Below are the code and all the weights of a small trained network. Each question names an input and a class and asks about switching units off, where a switched-off unit gives its printed mean instead of its output.

import numpy as np


def w(rows, s, z=0):
    codes = np.array(rows[::2]) - 128.0
    scale = np.full(codes.shape[1], s)
    scale[-1] = z or s
    return codes * scale


def norm(h):
    return h / np.sqrt((h * h).mean(-1, keepdims=True) + 1e-5)


def f(y):
    return np.maximum(y, 0)


def log_softmax(a):
    a = a - a.max(-1, keepdims=True)
    return a - np.log(np.exp(a).sum(-1, keepdims=True))


def net(x, mask):
    res = np.array(x, float).reshape(1, 7) / 4 @ E
    u = 0
    for l in range(2):
        y = f(norm(res) @ A[l][:, :-1].T + A[l][:, -1])
        res = res + np.where(mask[u : u + 14], y, B[l][:, -1]) @ B[l][:, :-1]
        u += 14
    return log_softmax(norm(res)[-1] @ U[:, :-1].T + U[:, -1])


A, B = {}, {}
E = w([
[126,123,125,132,132],'x0',
[46,169,204,179,155],'x1',
[223,82,173,158,254],'x2',
[119,113,129,121,129],'x3',
[109,208,99,58,215],'x4',
[128,123,116,148,141],'x5',
[120,114,122,131,136],'x6',
],0.0062)
A[0] = w([
[109,103,37,116,87,121],'L0N0',
[192,104,134,55,175,162],'L0N1',
[80,110,135,173,102,235],'L0N2',
[81,120,222,165,171,120],'L0N3',
[132,124,241,173,205,33],'L0N4',
[173,95,117,92,221,46],'L0N5',
[203,110,71,104,110,73],'L0N6',
[112,180,102,93,174,180],'L0N7',
[129,37,109,151,110,96],'L0N8',
[174,149,83,104,99,252],'L0N9',
[209,109,243,135,168,145],'L0N10',
[129,150,89,100,202,53],'L0N11',
[255,88,168,109,159,103],'L0N12',
[77,76,196,164,116,184],'L0N13',
],0.0099,0.0032)
B[0] = w([
[213,176,100,72,150,183],'L0N0',
[130,142,127,145,221,216],'L0N1',
[179,193,239,130,136,199],'L0N2',
[86,194,104,77,71,221],'L0N3',
[208,166,20,53,43,233],'L0N4',
[149,121,187,76,193,208],'L0N5',
[37,168,134,142,79,188],'L0N6',
[77,129,150,92,250,195],'L0N7',
[135,104,143,175,103,178],'L0N8',
[221,82,131,138,179,203],'L0N9',
[122,63,95,104,86,254],'L0N10',
[178,153,127,97,124,175],'L0N11',
[90,79,168,253,187,243],'L0N12',
[191,143,134,175,102,209],'L0N13',
],0.0069,0.0073)
A[1] = w([
[203,138,149,147,65,197],'L1N0',
[37,183,192,138,154,126],'L1N1',
[124,60,206,79,180,179],'L1N2',
[71,200,136,111,186,111],'L1N3',
[13,122,131,160,182,250],'L1N4',
[210,114,152,73,168,128],'L1N5',
[88,186,66,50,199,153],'L1N6',
[217,166,222,135,121,145],'L1N7',
[136,201,53,30,126,142],'L1N8',
[102,183,137,163,193,199],'L1N9',
[116,87,121,234,98,179],'L1N10',
[72,156,254,234,29,135],'L1N11',
[234,73,114,162,94,89],'L1N12',
[56,183,156,157,71,170],'L1N13',
],0.0096,0.0024)
B[1] = w([
[201,125,112,42,161,245],'L1N0',
[157,16,243,64,71,171],'L1N1',
[156,137,98,203,120,203],'L1N2',
[122,52,97,153,56,199],'L1N3',
[190,201,187,44,31,176],'L1N4',
[102,149,83,122,98,229],'L1N5',
[49,181,148,200,162,247],'L1N6',
[113,157,125,44,128,234],'L1N7',
[67,108,117,217,134,254],'L1N8',
[121,114,140,105,44,197],'L1N9',
[49,91,51,102,97,197],'L1N10',
[144,132,103,168,251,224],'L1N11',
[62,154,145,93,1,242],'L1N12',
[169,80,162,172,192,179],'L1N13',
],0.008,0.0068)
U = w([
[187,123,83,54,34,168],'0',
[211,132,168,119,218,252],'1',
[46,169,52,189,166,108],'2',
[74,115,231,142,68,36],'3',
[142,2,79,228,89,20],'4',
],0.019,0.004)

Each question gives the input, the list of numbers given to net, and the class t.
The units are the neurons (one row each of A and B). Each row of codes is followed by its name. A weight is (code - 128) times the scale printed after its matrix; where a second scale follows, it is the last column's (A, B and U).
mask holds one flag per neuron, layer by layer. A switched-off neuron (its flag False) gives its mean, the last column of its row in B, instead of its output. The means were averaged over made-up inputs and are rounded, as every weight is.
A unit's drop is (log p(t) with every unit on - log p(t) with that unit switched off) / (log p(t) with every unit on - log p(t) with every unit switched off).
The circuit of an input: a set's keep is (log p(t) with only the set's units on - log p(t) with every unit switched off) / (log p(t) with every unit on - log p(t) with every unit switched off). Starting from the 12 units with the biggest drops (on a tie, the unit counted first), units are removed one at a time, each time the one whose removal leaves the highest keep (on an exact tie, the one counted first), for as long as the keep stays at least 0.8.
units of the circuit, in order: the units of the circuit, biggest drop first
unit that matters most: the unit with the biggest drop
k most important neurons: the k neurons with the biggest drops, biggest first
top k neurons in layer l: the k neurons of layer l with the biggest drops, biggest first
drop of u: that unit's drop, to one decimal
input [-7,-6,0,0,2,-2,4], class 2: unit that matters most => L0N6
input [-4,1,-3,8,7,-6,-1], class 3: units of the circuit, in order => (L0N4 L1N1)
input [-4,-1,7,7,0,-1,-2], class 4: 2 most important neurons => (L0N10 L0N12)
input [-5,1,-5,0,-3,7,-2], class 1: 3 most important neurons => (L0N4 L1N11 L0N2)
input [6,3,7,1,1,5,4], class 2: 2 most important neurons => (L0N4 L0N3)
input [5,1,-2,4,-1,-3,-8], class 1: 2 most important neurons => (L0N4 L1N11)
input [0,2,-4,-3,-7,4,-5], class 1: 2 most important neurons => (L1N11 L0N4)
input [-3,2,0,7,4,0,1], class 3: 2 most important neurons => (L1N1 L0N7)
input [4,-4,2,5,1,1,-2], class 1: top 3 neurons in layer 0 => (L0N5 L0N1 L0N9)
input [-1,1,5,0,-6,-6,5], class 0: top 2 neurons in layer 1 => (L1N12 L1N8)
input [-3,5,2,-2,0,1,-4], class 0: drop of L0N4 => 1.2
input [0,7,6,-2,6,7,2], class 2: drop of L0N4 => 1.3
input [6,4,8,-8,-8,3,-4], class 0: drop of L0N4 => 0.9
input [-7,6,7,8,-2,1,6], class 0: units of the circuit, in order => (L0N4)
input [-1,-8,-1,7,8,-2,-4], class 2: drop of L1N7 => 0.0
